Look-ups in named tables: a row name and a column name give one cell, copied from the table.

neru =
         bik  nit  mituv  kes  baz  posu  vupe  tar  vir  refupa
gizamo    53  122     97  184  173   229   125  228  222     188
sokubu    15  120     87  140  152   133   150  183  118     166
pepaso    62   91     65  123  130   107   139  146  121     156
pozike    64  111     96  121  126   118   124  140  111     131
nem       78  109     92  159  149   191   116  187  194     164
kuvapag   26  112     82  117  134    94   149  150   84     148
rito      66  111     99  105  115    93   123  119   83     116

tar of pozike is 140
nit of nem is 109
mituv of gizamo is 97
vir of pepaso is 121
vir of gizamo is 222
refupa of pepaso is 156
mituv of nem is 92
vupe of rito is 123
baz of rito is 115
posu of gizamo is 229
bik of sokubu is 15
kes of pepaso is 123
nit of sokubu is 120
vir of sokubu is 118
Which row has the largest mituv? rito

Table gan
         lof  rumovuk  kibobe  repe  tud  nedire  rodu
nesoma   6.1      6.6     7.5   6.3  6.3     4.8   6.9
zivizu   7.8      5.6     4.3   6.4  4.1     6.8   4.5
zomamuz  4.6      6.3     7.0   6.4  9.1     2.1   8.5
reg      6.9      6.3     7.0   5.7  7.3     9.9   5.9
medatu   6.3      6.4     7.0   5.9  6.9     4.7   5.9

reg, nedire: 9.9
zivizu, tud: 4.1
nesoma, tud: 6.3
zivizu, rodu: 4.5
nesoma, rodu: 6.9
medatu, kibobe: 7.0
reg, repe: 5.7
reg, kibobe: 7.0
zivizu, repe: 6.4
medatu, repe: 5.9
zomamuz, kibobe: 7.0
reg, tud: 7.3
zomamuz, tud: 9.1
medatu, nedire: 4.7
zomamuz, nedire: 2.1
zomamuz, lof: 4.6
nesoma, kibobe: 7.5
zivizu, lof: 7.8
reg, rumovuk: 6.3
Which row has the largest tud? zomamuz

Table bilolu
columns: mes, lov, bidili, mobub, sokigef, podig, devi, mel
zepof: [47.9, 59.3, 66.8, 33.2, 51.7, 82.2, 53.8, 67.4]
gug: [37.0, 39.4, 34.9, 56.7, 54.4, 45.1, 53.9, 61.3]
febegu: [69.9, 42.4, 61.9, 43.0, 66.0, 43.8, 29.8, 44.8]
luba: [72.0, 58.6, 52.9, 34.5, 60.5, 35.4, 20.3, 32.0]

What is the podig of zepof in bilolu?
82.2
What is the devi of febegu in bilolu?
29.8
What is the mes of gug in bilolu?
37.0
What is the lov of febegu in bilolu?
42.4
What is the mobub of febegu in bilolu?
43.0
What is the bidili of zepof in bilolu?
66.8
What is the mes of febegu in bilolu?
69.9
What is the mobub of luba in bilolu?
34.5
What is the sokigef of gug in bilolu?
54.4
What is the bidili of gug in bilolu?
34.9
What is the mel of zepof in bilolu?
67.4
What is the podig of febegu in bilolu?
43.8
What is the mobub of zepof in bilolu?
33.2
What is the sokigef of febegu in bilolu?
66.0
What is the bidili of luba in bilolu?
52.9
What is the devi of gug in bilolu?
53.9
What is the devi of luba in bilolu?
20.3
What is the podig of luba in bilolu?
35.4
What is the mel of gug in bilolu?
61.3

kota:
|  | bif | tiketi | rab | petavip | satipet | vun | mal |
|---|---|---|---|---|---|---|---|
| doserer | 135 | 152 | 120 | 145 | 107 | 50 | 88 |
| kabatir | 133 | 150 | 120 | 144 | 107 | 52 | 89 |
| pozup | 123 | 134 | 118 | 127 | 107 | 79 | 100 |
| lak | 83 | 62 | 96 | 73 | 112 | 174 | 134 |
| sef | 126 | 137 | 116 | 135 | 109 | 70 | 94 |
| katuk | 149 | 179 | 128 | 169 | 106 | 12 | 74 |
| zak | 76 | 52 | 93 | 61 | 113 | 193 | 139 |
| fub | 129 | 142 | 119 | 138 | 107 | 63 | 94 |
| pem | 82 | 63 | 98 | 68 | 113 | 178 | 134 |

pem, mal: 134
kabatir, satipet: 107
zak, bif: 76
pem, tiketi: 63
pem, petavip: 68
doserer, bif: 135
doserer, rab: 120
katuk, vun: 12
pozup, tiketi: 134
katuk, tiketi: 179
katuk, mal: 74
sef, tiketi: 137
kabatir, mal: 89
pem, rab: 98
Row with the largest tiketi: katuk

zed
         tarimi  zigegas  sifi  lipigo  sofi  kan  gef
fas          74       66    61      67    72   55   79
bekazur      73       65    62      68    71   54   76
damuz        58       50    51      57    59   59   55
padob        68       51    58      57    47   78   50
bakigo       53       56    50      58    44   56   60
resipa       65       59    55      66    55   65   66
dolalo       12       47    38      54     5   53   28
zad          63       32    60      52    55   77   28

sifi of bekazur: 62
zigegas of fas: 66
kan of fas: 55
sofi of dolalo: 5
lipigo of zad: 52
zigegas of resipa: 59
tarimi of bekazur: 73
sifi of dolalo: 38
sofi of bakigo: 44
gef of dolalo: 28
lipigo of dolalo: 54
sifi of damuz: 51
gef of fas: 79
tarimi of bakigo: 53
gef of padob: 50
gef of bekazur: 76
kan of bekazur: 54
gef of zad: 28
Row with the largest kan: padob

zan =
	lim	lis
vune	12.4	6.1
lerisu	22.7	75.0
ramep	26.5	82.8

What is the lis of ramep in zan? 82.8
What is the lis of vune in zan? 6.1
What is the lis of lerisu in zan? 75.0
What is the lim of lerisu in zan? 22.7
What is the lim of vune in zan? 12.4
What is the lim of ramep in zan? 26.5

rak.csv
,gugobi,degan,mido,gune,bigal,karom,kav
nokil,93,156,213,164,244,130,48
nubiz,97,156,207,165,237,128,57
pove,100,155,204,164,232,127,62
todone,96,156,209,164,239,129,54

karom of pove is 127
degan of nokil is 156
kav of pove is 62
gugobi of todone is 96
kav of todone is 54
kav of nubiz is 57
degan of todone is 156
Which row has the largest gune? nubiz

